Below are the code and all the weights of a small trained network. Each question names an input and a class and asks about switching units off, where a switched-off unit gives its printed mean instead of its output.

import numpy as np


def w(rows, s, z=0):
    codes = np.array(rows[::2]) - 128.0
    scale = np.full(codes.shape[1], s)
    scale[-1] = z or s
    return codes * scale


def norm(h):
    return h / np.sqrt((h * h).mean(-1, keepdims=True) + 1e-5)


def f(y):
    return np.maximum(y, 0)


def log_softmax(a):
    a = a - a.max(-1, keepdims=True)
    return a - np.log(np.exp(a).sum(-1, keepdims=True))


def net(x, mask):
    res = np.array(x, float).reshape(1, 5) / 4 @ E
    u = 0
    for l in range(2):
        y = f(norm(res) @ A[l][:, :-1].T + A[l][:, -1])
        res = res + np.where(mask[u : u + 12], y, B[l][:, -1]) @ B[l][:, :-1]
        u += 12
    return log_softmax(norm(res)[-1] @ U[:, :-1].T + U[:, -1])


A, B = {}, {}
E = w([
[133,217,149,167,205],'x0',
[72,161,70,168,137],'x1',
[105,93,99,111,176],'x2',
[145,83,163,127,176],'x3',
[38,87,255,150,114],'x4',
],0.0086)
A[0] = w([
[163,134,14,138,144,2],'L0N0',
[171,70,132,95,137,135],'L0N1',
[139,191,125,154,144,80],'L0N2',
[144,72,119,127,114,103],'L0N3',
[120,131,179,137,2,79],'L0N4',
[167,219,145,112,114,173],'L0N5',
[188,104,131,148,138,158],'L0N6',
[87,127,188,158,131,147],'L0N7',
[111,183,148,158,154,138],'L0N8',
[102,111,151,156,134,189],'L0N9',
[57,81,117,164,124,233],'L0N10',
[71,102,114,144,166,70],'L0N11',
],0.011,0.0028)
B[0] = w([
[150,139,69,102,132,254],'L0N0',
[140,233,189,122,168,209],'L0N1',
[50,124,129,162,65,199],'L0N2',
[102,140,205,149,95,179],'L0N3',
[147,48,147,148,57,226],'L0N4',
[104,191,136,76,102,237],'L0N5',
[173,100,146,77,170,190],'L0N6',
[124,168,104,70,115,224],'L0N7',
[101,124,101,170,100,210],'L0N8',
[166,105,42,162,178,197],'L0N9',
[110,85,49,205,145,237],'L0N10',
[57,123,145,174,254,176],'L0N11',
],0.0082,0.0051)
A[1] = w([
[228,34,154,139,152,159],'L1N0',
[51,196,189,110,48,88],'L1N1',
[170,75,194,2,251,162],'L1N2',
[183,196,156,183,147,136],'L1N3',
[105,71,195,171,94,107],'L1N4',
[130,128,61,204,93,164],'L1N5',
[134,122,60,174,119,205],'L1N6',
[89,115,205,161,125,112],'L1N7',
[201,158,100,137,86,66],'L1N8',
[74,131,95,108,170,146],'L1N9',
[163,131,146,253,6,161],'L1N10',
[219,188,16,117,119,2],'L1N11',
],0.0091,0.0035)
B[1] = w([
[176,170,180,183,79,208],'L1N0',
[99,175,25,254,98,193],'L1N1',
[116,215,245,168,126,251],'L1N2',
[128,175,139,139,38,189],'L1N3',
[203,126,59,101,130,202],'L1N4',
[191,100,247,64,158,239],'L1N5',
[158,67,214,83,191,243],'L1N6',
[116,106,15,53,138,185],'L1N7',
[109,42,67,76,224,182],'L1N8',
[78,47,117,147,230,204],'L1N9',
[90,88,111,131,58,238],'L1N10',
[186,127,47,3,155,255],'L1N11',
],0.0065,0.0052)
U = w([
[165,195,223,116,136,79],'0',
[163,158,106,54,177,253],'1',
[61,91,142,161,248,132],'2',
[139,48,148,137,44,60],'3',
[76,209,116,167,83,43],'4',
],0.016,0.0024)

Each question gives the input, the list of numbers given to net, and the class t.
The units are the neurons (one row each of A and B). Each row of codes is followed by its name. A weight is (code - 128) times the scale printed after its matrix; where a second scale follows, it is the last column's (A, B and U).
mask holds one flag per neuron, layer by layer. A switched-off neuron (its flag False) gives its mean, the last column of its row in B, instead of its output. The means were averaged over made-up inputs and are rounded, as every weight is.
A unit's drop is (log p(t) with every unit on - log p(t) with that unit switched off) / (log p(t) with every unit on - log p(t) with every unit switched off).
The circuit of an input: a set's keep is (log p(t) with only the set's units on - log p(t) with every unit switched off) / (log p(t) with every unit on - log p(t) with every unit switched off). Starting from the 12 units with the biggest drops (on a tie, the unit counted first), units are removed one at a time, each time the one whose removal leaves the highest keep (on an exact tie, the one counted first), for as long as the keep stays at least 0.8.
circuit, biggest first: the units of the circuit, biggest drop first
top k neurons: the k neurons with the biggest drops, biggest first
k most important neurons of layer l: the k neurons of layer l with the biggest drops, biggest first
drop when u is switched off: that unit's drop, to one decimal
input [1,1,-8,-4,3], class 3: circuit, biggest first : (L0N4)
input [3,6,-7,0,7], class 3: circuit, biggest first : (L0N4 L1N10)
input [6,-1,-5,-1,-4], class 4: top 2 neurons : (L0N5 L0N2)
input [6,-2,-2,0,8], class 4: circuit, biggest first : (L0N7 L1N1)
input [-7,-3,7,1,0], class 0: circuit, biggest first : (L0N1 L1N2)
input [-6,-8,8,5,6], class 0: circuit, biggest first : (L1N2 L0N1)
input [1,-5,1,8,8], class 0: top 2 neurons : (L1N2 L1N0)
input [4,-5,-8,3,6], class 3: top 2 neurons : (L0N4 L0N1)
input [8,-5,-1,-8,-2], class 4: top 2 neurons : (L0N2 L1N1)
input [6,-6,0,-2,8], class 4: top 2 neurons : (L0N7 L1N1)
input [-6,3,7,-8,6], class 2: top 2 neurons : (L0N11 L0N10)
input [-8,-6,-6,4,-7], class 0: drop when L1N2 is switched off : 0.2
input [-1,1,6,-2,-1], class 2: drop when L0N7 is switched off : 0.1
input [1,-8,-8,1,6], class 3: drop when L1N7 is switched off : 0.1
input [-8,7,6,-1,3], class 2: circuit, biggest first : (L0N11)
input [-1,-6,8,2,4], class 0: 3 most important neurons of layer 1 : (L1N2 L1N0 L1N8)
